Here is a tiny trained network, its code and every weight. The questions are about switching its units off for an input and a class, where a switched-off unit gives its printed mean instead of its output.

import numpy as np


def w(rows, s, z=0):
    codes = np.array(rows[::2]) - 128.0
    scale = np.full(codes.shape[1], s)
    scale[-1] = z or s
    return codes * scale


def f(y):
    return y / 2 * (1 + np.tanh(0.7978845608 * (y + 0.044715 * y**3)))


def log_softmax(a):
    a = a - a.max(-1, keepdims=True)
    return a - np.log(np.exp(a).sum(-1, keepdims=True))


def net(x, mask):
    res = np.array(x, float).reshape(1, 4) / 4 @ E
    y = f(res @ A[0][:, :-1].T + A[0][:, -1])
    res = res + np.where(mask, y, B[0][:, -1]) @ B[0][:, :-1]
    return log_softmax(res[-1] @ U[:, :-1].T + U[:, -1])


A, B = {}, {}
E = w([
[79,182,139,86,89,252,28,188,95],'x0',
[181,192,216,126,145,40,102,180,100],'x1',
[197,180,85,169,227,160,53,56,116],'x2',
[72,180,55,183,171,107,171,235,63],'x3',
],0.011)
A[0] = w([
[150,158,112,167,159,127,176,183,31,107],'neuron 1',
[130,140,67,165,146,106,163,208,65,90],'neuron 2',
[150,171,96,167,252,117,77,43,138,92],'neuron 3',
[158,103,130,81,124,128,94,66,203,75],'neuron 4',
[86,131,52,140,141,160,162,137,139,59],'neuron 5',
[111,155,143,177,121,166,62,121,91,138],'neuron 6',
[113,76,56,96,107,186,157,59,104,117],'neuron 7',
[65,138,62,111,129,161,162,90,142,88],'neuron 8',
[74,130,66,161,211,89,112,149,95,92],'neuron 9',
[141,134,205,97,114,104,87,64,139,88],'neuron 10',
[124,124,138,148,133,184,61,160,95,61],'neuron 11',
[198,69,103,176,159,83,215,102,127,153],'neuron 12',
[154,197,199,115,119,75,112,159,81,141],'neuron 13',
[52,54,185,123,68,67,184,141,114,182],'neuron 14',
[87,153,141,62,100,181,64,190,106,114],'neuron 15',
[160,125,75,142,167,38,161,114,152,128],'neuron 16',
[171,169,173,91,159,48,74,183,117,4],'neuron 17',
],0.011,0.0021)
B[0] = w([
[167,101,189,129,95,131,9,158,169,210],'neuron 1',
[227,84,172,144,58,30,85,144,149,216],'neuron 2',
[18,200,26,2,22,27,188,147,198,247],'neuron 3',
[170,72,190,166,99,120,73,115,204,190],'neuron 4',
[120,102,155,177,121,184,120,151,186,187],'neuron 5',
[164,86,73,77,145,104,176,125,100,193],'neuron 6',
[85,157,166,178,213,207,148,186,203,207],'neuron 7',
[59,131,163,156,154,189,163,195,160,187],'neuron 8',
[170,135,173,114,181,58,38,138,194,205],'neuron 9',
[158,123,231,151,108,111,72,124,169,192],'neuron 10',
[127,87,139,127,203,104,161,59,36,195],'neuron 11',
[115,18,152,150,216,194,165,21,81,230],'neuron 12',
[54,219,124,227,172,234,173,139,151,220],'neuron 13',
[126,249,57,51,58,60,175,106,133,229],'neuron 14',
[171,49,88,71,141,85,188,10,42,237],'neuron 15',
[109,24,47,78,176,166,125,110,21,211],'neuron 16',
[70,175,125,212,205,205,154,218,107,216],'neuron 17',
],0.0076,0.015)
U = w([
[139,55,95,123,190,146,169,35,47,56],'0',
[61,191,48,57,64,67,196,140,203,208],'1',
[46,150,167,224,199,231,167,197,192,180],'2',
[176,72,255,145,111,92,51,139,213,2],'3',
],0.0093,0.0023)

Each question gives the input, the list of numbers given to net, and the class t.
The units are the neurons (one row each of A and B). Each row of codes is followed by its name. A weight is (code - 128) times the scale printed after its matrix; where a second scale follows, it is the last column's (A, B and U).
mask holds one flag per neuron, in row order. A switched-off neuron (its flag False) gives its mean, the last column of its row in B, instead of its output. The means were averaged over made-up inputs and are rounded, as every weight is.
A unit's drop is (log p(t) with every unit on - log p(t) with that unit switched off) / (log p(t) with every unit on - log p(t) with every unit switched off).
The circuit of an input: a set's keep is (log p(t) with only the set's units on - log p(t) with every unit switched off) / (log p(t) with every unit on - log p(t) with every unit switched off). Starting from the 12 units with the biggest drops (on a tie, the unit counted first), units are removed one at a time, each time the one whose removal leaves the highest keep (on an exact tie, the one counted first), for as long as the keep stays at least 0.8.
units of the circuit, in order: the units of the circuit, biggest drop first
most important unit: the unit with the biggest drop
top k neurons: the k neurons with the biggest drops, biggest first
drop of u: that unit's drop, to one decimal
input [7,-6,-6,5], class 0: most important unit -> neuron 15
input [3,0,5,2], class 1: top 2 neurons -> neuron 3; neuron 12
input [4,0,-2,-4], class 0: top 4 neurons -> neuron 15; neuron 1; neuron 2; neuron 3
input [-7,8,7,3], class 2: top 4 neurons -> neuron 17; neuron 13; neuron 12; neuron 15
input [5,2,-4,6], class 3: top 2 neurons -> neuron 2; neuron 1
input [1,-5,-3,-6], class 3: top 3 neurons -> neuron 13; neuron 4; neuron 17
input [5,4,-5,3], class 0: top 2 neurons -> neuron 3; neuron 15
input [5,-8,7,-6], class 2: top 3 neurons -> neuron 7; neuron 14; neuron 8
input [-6,-4,6,-8], class 3: top 4 neurons -> neuron 4; neuron 10; neuron 15; neuron 14
input [-6,-3,-5,-7], class 3: top 4 neurons -> neuron 4; neuron 15; neuron 10; neuron 3
input [-5,-7,3,-4], class 2: top 2 neurons -> neuron 7; neuron 15
input [3,8,-7,-5], class 2: top 2 neurons -> neuron 13; neuron 3
input [8,-1,-8,3], class 0: top 2 neurons -> neuron 15; neuron 3
input [8,6,1,6], class 0: units of the circuit, in order -> neuron 15
input [-4,2,5,-2], class 1: top 2 neurons -> neuron 3; neuron 15
input [4,-1,-4,3], class 0: top 2 neurons -> neuron 3; neuron 15
input [-6,5,2,7], class 3: top 2 neurons -> neuron 1; neuron 2
input [-7,-2,-5,2], class 0: drop of neuron 3 -> 0.3
input [-2,0,5,2], class 1: drop of neuron 3 -> 1.3
input [1,-7,-5,-5], class 2: units of the circuit, in order -> neuron 7
input [7,1,-4,0], class 0: drop of neuron 13 -> 0.0
input [3,-6,-4,8], class 3: drop of neuron 2 -> 0.4
